Here is a tiny trained network, its code and every weight. The questions are about switching its units off for an input and a class, where a switched-off unit gives its printed mean instead of its output.

import numpy as np


def w(rows, s, z=0):
    codes = np.array(rows[::2]) - 128.0
    scale = np.full(codes.shape[1], s)
    scale[-1] = z or s
    return codes * scale


def f(y):
    return np.maximum(y, 0)


def log_softmax(a):
    a = a - a.max(-1, keepdims=True)
    return a - np.log(np.exp(a).sum(-1, keepdims=True))


def net(x, mask):
    res = np.array(x, float).reshape(1, 5) / 4 @ E
    y = f(res @ A[0][:, :-1].T + A[0][:, -1])
    res = res + np.where(mask, y, B[0][:, -1]) @ B[0][:, :-1]
    return log_softmax(res[-1] @ U[:, :-1].T + U[:, -1])


A, B = {}, {}
E = w([
[180,172,148,205,164,199],'x0',
[156,182,45,74,247,196],'x1',
[68,62,179,57,69,203],'x2',
[98,209,200,184,115,162],'x3',
[153,56,192,254,146,79],'x4',
],0.0061)
A[0] = w([
[76,99,63,28,66,145,150],'N1',
[104,2,198,141,87,59,253],'N2',
[98,118,179,241,138,164,239],'N3',
[142,147,44,23,132,44,245],'N4',
[93,126,156,61,68,204,146],'N5',
[125,160,138,228,203,84,137],'N6',
],0.0075,0.0031)
B[0] = w([
[23,165,123,197,129,92,213],'N1',
[147,47,131,84,4,218,254],'N2',
[190,136,154,88,161,195,223],'N3',
[2,28,144,175,90,73,228],'N4',
[71,162,174,118,216,70,190],'N5',
[175,185,41,210,144,101,205],'N6',
],0.0079,0.0083)
U = w([
[197,10,187,76,64,216,143],'0',
[254,171,56,168,162,118,165],'1',
[121,217,230,83,200,138,7],'2',
[27,50,44,161,131,12,180],'3',
],0.0063,0.0021)

Each question gives the input, the list of numbers given to net, and the class t.
The units are the neurons (one row each of A and B). Each row of codes is followed by its name. A weight is (code - 128) times the scale printed after its matrix; where a second scale follows, it is the last column's (A, B and U).
mask holds one flag per neuron, in row order. A switched-off neuron (its flag False) gives its mean, the last column of its row in B, instead of its output. The means were averaged over made-up inputs and are rounded, as every weight is.
A unit's drop is (log p(t) with every unit on - log p(t) with that unit switched off) / (log p(t) with every unit on - log p(t) with every unit switched off).
The circuit of an input: a set's keep is (log p(t) with only the set's units on - log p(t) with every unit switched off) / (log p(t) with every unit on - log p(t) with every unit switched off). Starting from all 6 units, units are removed one at a time, each time the one whose removal leaves the highest keep (on an exact tie, the one counted first), for as long as the keep stays at least 0.8.
circuit, biggest first: the units of the circuit, biggest drop first
top k neurons: the k neurons with the biggest drops, biggest first
drop of u: that unit's drop, to one decimal
input [1,8,-2,-3,-2], class 3: circuit, biggest first : (N4)
input [2,-1,-3,-1,0], class 1: top 2 neurons : (N4, N2)
input [4,3,5,2,0], class 2: circuit, biggest first : (N2, N4)
input [7,1,6,-2,-8], class 2: top 4 neurons : (N5, N2, N6, N4)
input [-6,-5,7,7,-6], class 3: top 3 neurons : (N1, N3, N5)
input [3,5,0,-1,8], class 1: circuit, biggest first : (N6, N4)
input [2,6,6,-1,-3], class 3: circuit, biggest first : (N3, N1)
input [-5,-7,-4,-8,1], class 0: top 3 neurons : (N2, N6, N5)
input [5,1,-2,-5,-7], class 3: circuit, biggest first : (N4, N3)
input [-6,6,2,3,8], class 0: circuit, biggest first : (N1, N5)
input [1,4,8,-7,1], class 3: circuit, biggest first : (N1, N3)
input [7,3,4,-1,-6], class 2: top 2 neurons : (N2, N5)
input [-8,-3,-5,-3,3], class 0: top 3 neurons : (N2, N1, N5)
input [-7,1,-1,-8,7], class 0: circuit, biggest first : (N2)
input [5,6,-7,-1,-6], class 3: top 2 neurons : (N4, N3)
input [5,5,3,-1,6], class 1: top 3 neurons : (N2, N4, N6)
input [1,-6,-7,-3,3], class 1: top 2 neurons : (N6, N4)
input [-2,6,-7,2,-5], class 3: drop of N3 : 0.1
input [6,-4,-4,6,6], class 1: drop of N6 : 0.7
input [1,2,-3,5,8], class 1: drop of N3 : 0.0
input [3,2,0,-5,-7], class 3: top neuron : (N4)
